Here is a tiny trained network, its code and every weight. The questions are about switching its units off for an input and a target symbol, where a switched-off unit gives its printed mean instead of its output.

import numpy as np


def w(rows, s, z=0):
    codes = np.array(rows[::2]) - 128.0
    scale = np.full(codes.shape[1], s)
    scale[-1] = z or s
    return codes * scale


def norm(h):
    return h / np.sqrt((h * h).mean(-1, keepdims=True) + 1e-5)


def f(y):
    return np.maximum(y, 0)


def softmax(a):
    e = np.exp(a - a.max(-1, keepdims=True))
    return e / e.sum(-1, keepdims=True)


def log_softmax(a):
    a = a - a.max(-1, keepdims=True)
    return a - np.log(np.exp(a).sum(-1, keepdims=True))


def net(x, mask):
    ids = ['αβδεζηθλξπτφψω'.index(c) for c in x.split()]
    T = len(ids)
    res = E[ids] + P[:T]
    u = 0
    for l in range(3):
        q, k, v = (norm(res) @ M[l].T for M in (Q, K, V))
        z = softmax(np.where(np.tri(T) > 0, q @ k.T / 4**0.5, -1e9)) @ v
        res = res + np.where(mask[u], z, O[l][:, -1]) @ O[l][:, :-1]
        u += 1
        y = f(norm(res) @ A[l][:, :-1].T + A[l][:, -1])
        res = res + np.where(mask[u : u + 4], y, B[l][:, -1]) @ B[l][:, :-1]
        u += 4
    return log_softmax(norm(res)[-1] @ U[:, :-1].T + U[:, -1])


Q, K, V, O, A, B = {}, {}, {}, {}, {}, {}
E = w([
[152,153,108,66,72,154,104,128],'α',
[116,82,95,78,70,150,103,140],'β',
[97,125,180,118,111,140,114,117],'δ',
[117,140,101,76,81,97,157,153],'ε',
[206,167,158,102,187,69,90,104],'ζ',
[159,70,180,154,124,90,129,168],'η',
[81,101,89,138,118,237,64,119],'θ',
[178,129,93,131,117,123,189,95],'λ',
[76,112,98,178,145,118,141,179],'ξ',
[95,138,158,130,119,129,112,119],'π',
[121,155,159,146,121,148,90,90],'τ',
[108,253,97,152,117,107,115,125],'φ',
[129,72,198,118,123,89,135,146],'ψ',
[140,70,167,218,113,27,37,100],'ω',
],0.006)
P = w([
[33,78,56,246,44,195,180,171],'0',
[57,103,143,200,65,194,173,152],'1',
[83,106,164,175,91,169,152,132],'2',
[113,108,167,157,121,141,135,121],'3',
[126,100,181,139,135,123,131,109],'4',
[138,95,183,120,156,111,125,102],'5',
[146,81,190,98,169,103,118,95],'6',
],0.0014)
Q[0] = w([
[4,183,41,184,135,96,155,143],'0.h0',
[58,112,144,197,173,178,118,101],'0.h0',
[161,69,95,161,97,116,210,154],'0.h0',
[143,158,201,135,154,11,53,128],'0.h0',
],0.0037)
K[0] = w([
[73,99,146,253,189,87,202,97],'0.h0',
[145,71,157,171,209,155,102,108],'0.h0',
[73,126,251,119,92,93,87,153],'0.h0',
[226,170,148,83,160,69,217,20],'0.h0',
],0.0037)
V[0] = w([
[90,212,121,141,156,89,180,224],'0.h0',
[23,34,155,148,124,108,204,125],'0.h0',
[7,78,67,165,150,113,109,113],'0.h0',
[134,119,124,207,152,44,170,25],'0.h0',
],0.002)
O[0] = w([
[103,77,77,146,78,98,142,74,82],'0.h0',
[182,142,78,101,136,57,128,140,128],'0.h0',
[189,128,95,51,143,127,111,118,132],'0.h0',
[185,124,154,112,4,155,128,193,2],'0.h0',
],0.0034,0.00092)
A[0] = w([
[124,85,25,137,157,71,145,115,216],'0.n0',
[194,198,97,104,156,147,43,83,250],'0.n1',
[21,178,216,127,161,180,81,4,64],'0.n2',
[103,103,159,172,170,211,101,102,43],'0.n3',
],0.0024,0.0011)
B[0] = w([
[82,158,150,130,92,169,32,128,199],'0.n0',
[81,56,172,119,136,135,253,161,254],'0.n1',
[132,92,175,53,177,98,82,26,249],'0.n2',
[114,157,75,79,118,183,130,200,164],'0.n3',
],0.0033,0.002)
Q[1] = w([
[66,99,100,40,88,204,100,113],'1.h0',
[98,160,97,196,223,8,74,206],'1.h0',
[37,253,48,59,48,225,91,115],'1.h0',
[134,136,96,65,89,59,219,165],'1.h0',
],0.0041)
K[1] = w([
[107,97,139,42,118,177,96,195],'1.h0',
[106,212,183,153,156,2,147,139],'1.h0',
[34,184,113,68,67,189,111,199],'1.h0',
[179,136,84,52,53,125,196,81],'1.h0',
],0.0049)
V[1] = w([
[139,31,166,55,137,71,126,174],'1.h0',
[101,194,168,100,70,62,50,106],'1.h0',
[213,192,208,180,151,126,253,3],'1.h0',
[93,48,182,55,172,188,84,104],'1.h0',
],0.0024)
O[1] = w([
[30,170,92,215,148,160,213,152,144],'1.h0',
[52,12,135,253,107,92,101,95,161],'1.h0',
[84,111,73,9,114,184,128,131,55],'1.h0',
[120,238,75,178,93,65,156,109,251],'1.h0',
],0.0029,0.0015)
A[1] = w([
[119,71,106,245,115,45,150,227,110],'1.n0',
[57,144,154,96,90,39,125,52,129],'1.n1',
[209,198,148,150,152,71,172,147,253],'1.n2',
[143,165,26,126,3,163,193,114,208],'1.n3',
],0.0031,0.00058)
B[1] = w([
[153,119,129,2,168,146,154,49,207],'1.n0',
[200,122,74,108,134,176,169,132,250],'1.n1',
[55,57,142,136,18,133,80,159,164],'1.n2',
[106,243,159,247,82,33,114,172,254],'1.n3',
],0.0036,0.0033)
Q[2] = w([
[218,167,98,104,125,101,253,163],'2.h0',
[126,101,158,29,161,116,235,119],'2.h0',
[159,57,185,92,184,98,100,163],'2.h0',
[111,164,75,185,188,212,47,175],'2.h0',
],0.005)
K[2] = w([
[205,213,152,94,118,79,253,99],'2.h0',
[145,146,104,68,142,102,178,218],'2.h0',
[146,65,142,74,209,89,190,129],'2.h0',
[122,130,166,160,141,251,111,88],'2.h0',
],0.0049)
V[2] = w([
[191,130,131,111,88,96,252,130],'2.h0',
[185,142,168,126,123,35,115,124],'2.h0',
[160,196,131,219,122,135,115,101],'2.h0',
[162,101,221,115,191,92,142,110],'2.h0',
],0.0034)
O[2] = w([
[45,125,117,129,212,201,97,109,231],'2.h0',
[133,101,133,107,126,236,31,94,174],'2.h0',
[85,26,165,109,207,82,131,211,254],'2.h0',
[156,90,124,251,125,163,87,171,25],'2.h0',
],0.0028,0.0019)
A[2] = w([
[110,129,204,131,166,148,179,190,45],'2.n0',
[185,47,219,115,218,117,182,94,119],'2.n1',
[3,202,105,145,58,82,91,71,180],'2.n2',
[119,211,148,27,174,93,181,98,8],'2.n3',
],0.003,0.0014)
B[2] = w([
[220,73,121,133,221,80,9,154,139],'2.n0',
[86,208,49,158,103,69,137,194,171],'2.n1',
[172,175,210,158,91,112,158,196,255],'2.n2',
[170,3,104,108,161,193,52,131,184],'2.n3',
],0.0036,0.0051)
U = w([
[107,135,115,124,137,116,137,84,8],'α',
[213,77,196,60,140,176,57,225,86],'β',
[87,136,76,196,240,74,98,179,94],'δ',
[123,84,94,30,145,214,128,97,101],'ε',
[60,99,111,135,148,120,255,74,143],'ζ',
[71,132,79,72,193,119,119,98,199],'η',
[148,37,128,233,94,53,63,76,100],'θ',
[97,111,114,85,83,93,127,62,57],'λ',
[134,68,46,205,77,198,154,119,138],'ξ',
[164,183,109,209,188,239,129,117,50],'π',
[106,133,76,179,144,130,125,130,139],'τ',
[191,149,114,89,152,76,113,81,30],'φ',
[118,219,177,138,37,61,187,171,253],'ψ',
[223,168,47,109,90,107,151,63,71],'ω',
],0.0084,0.0035)

Each question gives the input, a string of symbols that net reads in full, and the target symbol t.
The units are the heads (4 rows each of Q, K, V and O) and the neurons (one row each of A and B). Each row of codes is followed by its name. A weight is (code - 128) times the scale printed after its matrix; where a second scale follows, it is the last column's (O, A, B and U).
mask holds one flag per unit, layer by layer, with each layer's heads first. A switched-off unit (its flag False) gives its mean, the last column of its rows in O or B, instead of its output. The means were averaged over made-up inputs and are rounded, as every weight is.
A unit's drop is (log p(t) with every unit on - log p(t) with that unit switched off) / (log p(t) with every unit on - log p(t) with every unit switched off).
The circuit of an input: a set's keep is (log p(t) with only the set's units on - log p(t) with every unit switched off) / (log p(t) with every unit on - log p(t) with every unit switched off). Starting from the 12 units with the biggest drops (on a tie, the unit counted first), units are removed one at a time, each time the one whose removal leaves the highest keep (on an exact tie, the one counted first), for as long as the keep stays at least 0.8.
units of the circuit, in order: the units of the circuit, biggest drop first
top k neurons: the k neurons with the biggest drops, biggest first
top k neurons in layer l: the k neurons of layer l with the biggest drops, biggest first
input φ α φ λ φ, target ε: top 2 neurons => (1.n3; 1.n1)
input α α π, target η: units of the circuit, in order => (0.n2; 1.n3; 2.n1; 2.n2)
input τ ξ α α α δ, target η: units of the circuit, in order => (1.n3; 2.n1; 2.n2)
input λ τ ψ, target β: units of the circuit, in order => (2.n0; 1.h0)
input ε θ ε, target β: top neuron => (1.n0)
input α λ α α, target ε: units of the circuit, in order => (0.h0; 0.n2; 1.n3)
input δ ξ λ ζ, target β: units of the circuit, in order => (1.n2; 1.n3)
input ε ω θ ζ, target δ: top 3 neurons => (2.n1; 0.n1; 2.n2)
input α α π α, target ε: top 3 neurons => (0.n2; 1.n1; 2.n2)
input α α θ δ, target η: top 3 neurons => (0.n2; 1.n3; 2.n2)
input π ξ δ, target θ: units of the circuit, in order => (1.h0; 0.h0; 0.n1; 2.h0)
input τ λ ψ, target β: units of the circuit, in order => (1.h0; 2.n0)
input ω α ζ ζ π ω ζ, target θ: units of the circuit, in order => (2.h0; 1.n2; 2.n2)
input ε η α λ θ λ, target β: top 3 neurons in layer 1 => (1.n3; 1.n1; 1.n0)
input ζ φ λ ζ ψ ψ φ, target β: units of the circuit, in order => (1.h0; 2.n3; 1.n3)
input α α ζ, target δ: top 2 neurons in layer 1 => (1.n0; 1.n2)
input λ λ λ ζ, target β: units of the circuit, in order => (0.h0; 1.h0)
input ε θ τ β η, target η: top neuron in layer 1 => (1.n0)
input β λ α θ ψ, target δ: top 3 neurons => (2.n1; 2.n2; 2.n3)
input θ α ζ θ ξ ξ λ, target ψ: top 2 neurons in layer 0 => (0.n0; 0.n2)
input θ ε ω η ζ, target θ: units of the circuit, in order => (1.n2; 2.h0; 2.n2)
input ζ ω λ α φ β η, target δ: top neuron in layer 0 => (0.n1)
